Below are the code and all the weights of a small trained network. Each question names an input and a class and asks about switching units off, where a switched-off unit gives its printed mean instead of its output.

import numpy as np


def w(rows, s, z=0):
    codes = np.array(rows[::2]) - 128.0
    scale = np.full(codes.shape[1], s)
    scale[-1] = z or s
    return codes * scale


def f(y):
    return np.maximum(y, 0)


def log_softmax(a):
    a = a - a.max(-1, keepdims=True)
    return a - np.log(np.exp(a).sum(-1, keepdims=True))


def net(x, mask):
    res = np.array(x, float).reshape(1, 7) / 4 @ E
    y = f(res @ A[0][:, :-1].T + A[0][:, -1])
    res = res + np.where(mask, y, B[0][:, -1]) @ B[0][:, :-1]
    return log_softmax(res[-1] @ U[:, :-1].T + U[:, -1])


A, B = {}, {}
E = w([
[95,131,129,249,141,117,57,130,91,136],'x0',
[194,142,182,151,138,149,125,131,133,207],'x1',
[130,131,127,125,128,129,126,130,129,126],'x2',
[69,173,183,74,103,86,102,100,93,175],'x3',
[123,27,120,115,126,58,101,120,173,191],'x4',
[111,137,196,148,162,104,141,102,186,83],'x5',
[197,129,141,71,177,45,79,140,74,73],'x6',
],0.012)
A[0] = w([
[151,203,131,123,152,207,134,108,97,96,47],'N1',
[218,125,132,79,200,61,60,123,62,72,44],'N2',
[177,123,141,15,85,155,188,109,162,107,4],'N3',
[164,244,135,128,134,176,150,162,66,65,54],'N4',
[143,39,104,91,144,92,70,129,174,170,26],'N5',
[45,118,48,117,130,80,151,114,89,61,12],'N6',
[136,130,181,158,170,104,142,107,195,63,100],'N7',
[246,163,203,151,159,169,119,124,107,227,19],'N8',
[76,138,105,217,156,107,57,127,74,108,38],'N9',
[77,119,94,111,141,154,125,101,107,76,82],'N10',
[173,106,9,97,75,161,97,176,27,182,76],'N11',
[224,77,68,159,186,181,153,168,180,78,19],'N12',
[143,114,167,191,124,154,35,127,105,137,61],'N13',
[77,191,186,70,82,89,103,91,93,173,58],'N14',
[69,152,175,75,117,112,113,120,92,166,31],'N15',
],0.011,0.014)
B[0] = w([
[103,84,140,172,105,48,129,105,120,170,174],'N1',
[106,148,91,166,75,214,169,80,162,154,252],'N2',
[175,203,84,116,221,102,181,187,141,181,195],'N3',
[90,39,151,155,113,40,134,120,133,185,209],'N4',
[59,75,155,189,102,11,146,147,106,170,181],'N5',
[151,106,135,88,87,121,88,197,217,71,166],'N6',
[117,156,216,88,150,166,111,96,114,139,180],'N7',
[134,136,105,62,61,99,81,195,218,43,190],'N8',
[163,208,83,80,184,106,203,164,123,162,190],'N9',
[113,127,136,102,85,94,105,149,160,114,159],'N10',
[99,145,225,103,197,157,122,61,163,109,235],'N11',
[125,134,89,190,149,160,55,163,31,91,194],'N12',
[146,127,108,57,171,134,193,164,120,155,173],'N13',
[165,84,106,214,170,192,98,161,79,75,203],'N14',
[115,105,103,191,157,155,95,174,85,111,164],'N15',
],0.011,0.013)
U = w([
[175,180,88,94,215,89,195,195,125,155,91],'0',
[110,67,163,178,99,32,125,137,119,164,86],'1',
[156,114,107,184,162,165,37,176,48,63,96],'2',
[149,143,123,75,64,101,60,188,209,51,145],'3',
[149,144,141,119,115,131,117,114,120,124,251],'4',
[79,150,105,190,45,253,186,119,192,182,127],'5',
[121,156,254,103,213,147,91,83,152,102,106],'6',
],0.0093,0.026)

Each question gives the input, the list of numbers given to net, and the class t.
The units are the neurons (one row each of A and B). Each row of codes is followed by its name. A weight is (code - 128) times the scale printed after its matrix; where a second scale follows, it is the last column's (A, B and U).
mask holds one flag per neuron, in row order. A switched-off neuron (its flag False) gives its mean, the last column of its row in B, instead of its output. The means were averaged over made-up inputs and are rounded, as every weight is.
A unit's drop is (log p(t) with every unit on - log p(t) with that unit switched off) / (log p(t) with every unit on - log p(t) with every unit switched off).
The circuit of an input: a set's keep is (log p(t) with only the set's units on - log p(t) with every unit switched off) / (log p(t) with every unit on - log p(t) with every unit switched off). Starting from the 12 units with the biggest drops (on a tie, the unit counted first), units are removed one at a time, each time the one whose removal leaves the highest keep (on an exact tie, the one counted first), for as long as the keep stays at least 0.8.
units of the circuit, in order: the units of the circuit, biggest drop first
most important unit: the unit with the biggest drop
top k neurons: the k neurons with the biggest drops, biggest first
drop of u: that unit's drop, to one decimal
input [7,7,-2,8,5,-2,-1], class 2: most important unit : N14
input [-4,-2,6,-3,-8,5,-5], class 1: top 2 neurons : (N4; N1)
input [-2,-4,3,-6,-5,5,0], class 2: top 3 neurons : (N12; N11; N5)
input [-4,-1,3,-6,-5,-8,-7], class 6: top 2 neurons : (N11; N2)
input [7,6,-1,6,3,-2,-7], class 0: top 2 neurons : (N13; N2)
input [-3,7,-4,7,-2,3,-7], class 2: units of the circuit, in order : (N14; N2)
input [8,0,-8,-2,0,-3,-7], class 0: top 2 neurons : (N9; N2)
input [-1,7,0,-3,-2,2,-5], class 3: top 2 neurons : (N8; N2)
input [2,-7,1,0,8,8,-7], class 1: top 4 neurons : (N2; N11; N5; N8)
input [7,-2,-4,-8,-1,7,-7], class 2: top 2 neurons : (N12; N2)
input [2,-8,0,-7,0,2,6], class 3: top 2 neurons : (N6; N14)
input [-4,-3,6,6,4,0,2], class 2: units of the circuit, in order : (N14; N15)
input [-1,8,-5,0,-8,-8,-7], class 1: top 2 neurons : (N4; N1)
input [3,-1,2,-5,6,-1,4], class 1: top 2 neurons : (N5; N14)
input [1,3,6,4,8,7,-6], class 1: units of the circuit, in order : (N5)
input [-8,-1,2,6,1,7,-8], class 0: top 3 neurons : (N3; N2; N11)
input [0,8,-8,-5,6,-2,-8], class 3: units of the circuit, in order : (N8; N2)
input [-7,7,-3,8,-2,1,-6], class 2: units of the circuit, in order : (N14; N15)
input [6,-5,1,-7,-7,-4,7], class 1: drop of N1 : 0.3
input [1,-7,1,-6,8,-1,8], class 1: units of the circuit, in order : (N5)
input [-4,0,3,0,5,4,6], class 5: drop of N4 : 0.1
input [-7,-7,-2,8,-6,2,-2], class 2: drop of N13 : 0.1
